Each row has a name. Each question is about the rows just above it.

Columns, left to right: Y D Z A U H F
[ 66 131 155 140 111 176 147] -> (122)
[ 81 131 133 103 122 164 101] -> (47)
[126 131 105  64 130 164 120] -> (37)
[135 131 127 151  92 120 181] -> (164)
[166 131 104  83 100 178 130] -> (121)
[104 131 143 115 155 195 112] -> (62)
[142 131  88 116 107 195 159] -> (82)
[ 83 131 121 150  87 152 105] -> (156)
Which column holds [120 178 195 195] top down?
H
[120 181] is in which column, read top down?
F
Which row holds [126 131 105  64 130 164 120]?
(37)
Which column holds [111 122 130  92] top down?
U
Which row holds [ 66 131 155 140 111 176 147]?
(122)
[103  64 151  83] is in which column, read top down?
A

Columns, left to right: N M J L
[ 44  91 161  62] = (78)
[136 136 116 129] = (14)
[125 120 144 134] = (135)
[ 71 127 102  53] = (6)
[ 95 106 156 111] = (3)
[152 137 123 149] = (152)
[151 173  47 100] = (162)
Which column holds this, read top down? [102 156 123]
J
Which column holds [144 102 156 123  47] top down?
J
[ 44 136 125  71  95] is in which column, read top down?
N
[120 127] is in which column, read top down?
M
Which column holds this, read top down? [ 62 129]
L
Which column holds this, read top down? [ 44 136 125  71]
N

Columns, left to right: T G K P E C B S R X
[111 179 117 121 148 134 140 135 106 128] -> (59)
[137 107 148 129 123 133  81  96 154 129] -> (111)
[168 158 195 101 152  67  59 114 143 133] -> (57)
[127 140 125 125 132 136 142 140 118 128] -> (22)
[150 126 151 119 131 118 121 139 130 129] -> (189)
[104 141 103 135 130 141 140 122 120 127] -> (5)
[137 107 148 129 123  97  81  96 154 129] -> (138)
[161 143 172 109 142  97  97 133 133 131] -> (137)
[ 79 132  84 148 123 137 120  87 132 125] -> (110)
[129 133 128 129] is in which column, read top down?
X
Which column holds [142 121] top down?
B
Which column holds this, read top down? [134 133  67 136 118]
C

Columns, left to right: neso nofa susod topu Bigi tazur zudaf zet
[191 122  74 205  81 113 195  55] -> (113)
[137 174 160 109  80 105 156 174] -> (112)
[138 163 169 158 132 105  87  89] -> (18)
[174  89] is in which column, read top down?
zet
Which column holds [ 55 174] top down?
zet
[191 137] is in which column, read top down?
neso
Which column holds [160 169] top down?
susod
Which column holds [156  87] top down?
zudaf

Columns, left to right: Veb kon mabu zafi badez Kife zumi
[139 120 129 154 203 118 133]  (35)
[160 137 135 150 182 166 153]  (45)
[207 127 120 130  99 156 124]  (86)
Which column holds this, read top down? [154 150]
zafi
Which column holds this, read top down? [137 127]
kon
[203 182] is in which column, read top down?
badez
Which column holds [182  99] top down?
badez

Columns, left to right: lupo mor Verem Zizu nisus Lafin gasiz vid Tomi
[121  76 117 105 138 144 132 145 115] -> (10)
[116  72 117 105 138 144 132 145 116] -> (11)
[117  65 124 111 137 128 131 140 115] -> (26)
[124  80 115 113 140 133 135 140 113] -> (85)
[120  65 124 111 137 128 131 140 115] -> (118)
[124  84 115 119 139 144 136 132 111] -> (147)
[119  61 126 119 135 111 131 132 113] -> (115)
[120  84 115 122 139 139 137 130 111] -> (29)
[117 117 124 115 124] is in which column, read top down?
Verem
Whose row is [120  65 124 111 137 128 131 140 115]?
(118)

Columns, left to right: Pok Nal met gepa mev kemak Pim
[117 128  60 159 137 115 181] -> (134)
[119 115 116 122 153 129 119] -> (93)
[147 120  67 160 107 106 172] -> (91)
[115 132 127 152 137 117 129] -> (44)
[117 131  79 139 108 122 108] -> (81)
Which column holds [116  67 127] top down?
met
Which column holds this, read top down? [153 107]
mev
Which column holds [107 137] top down?
mev
Which column holds this, read top down? [106 117 122]
kemak
Which column holds [159 122 160 152] top down?
gepa

Columns, left to right: Birog fedab mut Fem Nese
[175 179 105 126  57] : (97)
[136 131 107 103 133] : (94)
[138 135  63 100 107] : (139)
[136 131  59  80  72] : (64)
Which column holds [107  72] top down?
Nese
Which column holds this, read top down? [ 57 133]
Nese
[175 136 138] is in which column, read top down?
Birog
Which column holds this, read top down? [179 131]
fedab
[126 103] is in which column, read top down?
Fem

Columns, left to right: Zevar Fipi niba fet
[42 74 40 58] = (70)
[79 93 64 38] = (129)
[53 80 44 57] = (127)
Which column holds [58 38] top down?
fet
[40 64] is in which column, read top down?
niba
[64 44] is in which column, read top down?
niba
Which column holds [42 79] top down?
Zevar

Columns, left to right: luku lopo med Veg Diga Mabet
[138 125 121 141 124 135] = (76)
[ 95 193 124 109 121  86] = (2)
[184  94 160 155 186 157] = (30)
[200 196 109 214 155 127] = (90)
[129  59 169 109 151 155] = (114)
[193 102 138 174 168 161] = (63)
Which column holds [124 160 109 169] top down?
med
[127 155 161] is in which column, read top down?
Mabet
Which column holds this, read top down? [ 94 196  59 102]
lopo
Which column holds [160 109 169] top down?
med

Columns, left to right: kulo fur Bez masif kemi
[138 142 125 113 113] = (39)
[162 124 146 141 140] = (128)
[144 132 132 126 158] = (56)
[108 111 154 121 130] = (192)
[124 140 114 133 158] = (58)
[ 99 172 143 113 128] = (75)
[ 78 160 131 124 125] = (157)
[ 74 186 138 102 153] = (202)
[ 91 184 115  82 163] = (25)
[ 59 180 135 113 133] = (50)
[ 83 201 118 131 138] = (201)
[ 46 200 125 130 144] = (116)
Which column holds [124  99  78  74  91  59  83] top down?
kulo
Which column holds [138 162 144 108 124  99  78  74  91  59] top down?
kulo
Which column holds [121 133 113 124 102  82 113 131] top down?
masif
[138 162 144] is in which column, read top down?
kulo
[186 184] is in which column, read top down?
fur
Which column holds [132 111 140 172] top down?
fur

Columns, left to right: Zodip kog keb Detod vive
[215  99 109 116 116]  (108)
[ 97 111 117  66  66]  (83)
[215  99 109 143 143]  (19)
[215  99 109 207 207]  (54)
[170  65 107 143 143]  (69)
The row with [215  99 109 143 143] is
(19)
[215 215] is in which column, read top down?
Zodip
[117 109] is in which column, read top down?
keb

Columns, left to right: Nonen dap vopag dilu tev
[ 42 191 183 206  84] = (51)
[ 42 191 161 206  84] = (65)
[ 73 165  84  58 169] = (66)
[ 42 191  64  49 195] = (117)
[127 107 132 133 110] = (120)
[166  92 161 187 138] = (100)
Which column holds [161  84  64 132 161] top down?
vopag
Which column holds [84 64] top down?
vopag
Which column holds this, read top down? [42 73 42]
Nonen
Which column holds [107  92] top down?
dap
[191 191 165 191] is in which column, read top down?
dap
[ 58  49 133] is in which column, read top down?
dilu
Which column holds this, read top down? [183 161  84]
vopag

Columns, left to right: fela baf Reze Tefaf
[104 214 108 209] = (68)
[155  42 143  46] = (141)
[120  75 174  89] = (42)
[140 172  80 157] = (155)
[127  63 172  77] = (21)
[155 130  85 116] = (186)
[ 99 212 118 209] = (99)
[127 195  85 182] = (126)
[ 93 161 160 170] = (197)
[111  98 175 111] = (96)
Which column holds this, read top down? [143 174  80 172]
Reze
[ 93 111] is in which column, read top down?
fela
Which column holds this, read top down? [214  42  75 172  63 130 212 195]
baf

Columns, left to right: tem pobu Romo soro
[ 93 112 175 141] : (143)
[137 113 117 120] : (133)
[103 107 151  62] : (41)
[ 91  96 154  65] : (12)
[157 212 142 141] : (80)
[152 216 133 143] : (193)
[100 105 153  65] : (88)
[148 201 136 143] : (173)
[100 105 154  66] : (140)
[151 214 136 135] : (48)
[144 196 135 154] : (208)
[ 92  94 153  67] : (27)
Which column holds [175 117] top down?
Romo
Which column holds this, read top down? [141 120  62  65 141 143  65 143  66 135]
soro
[ 65 141 143  65 143  66 135 154] is in which column, read top down?
soro
[143  65 143] is in which column, read top down?
soro
Which column holds this, read top down? [107  96 212]
pobu

Columns, left to right: zim kediv rozin vukos numug Tepes naf para tez sivan
[ 83 178 177  89 135  67 168 125  68  77] -> (20)
[ 79 142 152 103 113  72  92 116  81 152] -> (184)
[176  84 178 129  56 190 174 164 162  68] -> (16)
[199  82 114 130 145 110  74 119 110 178] -> (103)
[193 199 116 167  63 131 196 147 123  98] -> (92)
[192  96 181 188 105 165 104 166  80 106] -> (178)
[ 67 144 182 132  73 120 160 135 192  62] -> (174)
[191 160 150  92 131  71 199 117  56 151] -> (74)
[127 165 194  71 199  70  88 141  84 164] -> (123)
[ 84 157 196 152 180 189  75 147 131 195] -> (153)
Which column holds [152  68] top down?
sivan
[123  80 192  56] is in which column, read top down?
tez
[125 116 164 119] is in which column, read top down?
para
[120  71  70] is in which column, read top down?
Tepes
[166 135 117 141] is in which column, read top down?
para

Columns, left to right: Sida gimur Gafo pega
[ 78 124 102 157]  (107)
[119  99 153 201]  (182)
[ 94  92 105  84]  (89)
[116  67  94 137]  (166)
[ 83 117 103 203]  (161)
[164 116 175 113]  (124)
[100 170  93 126]  (142)
[131 138 146 135]  (181)
[163 105 123 178]  (171)
Which column holds this, read top down? [157 201  84 137 203 113 126]
pega
Which column holds [146 123] top down?
Gafo
[ 94 116] is in which column, read top down?
Sida
[102 153] is in which column, read top down?
Gafo
[135 178] is in which column, read top down?
pega
Which column holds this, read top down? [203 113 126]
pega

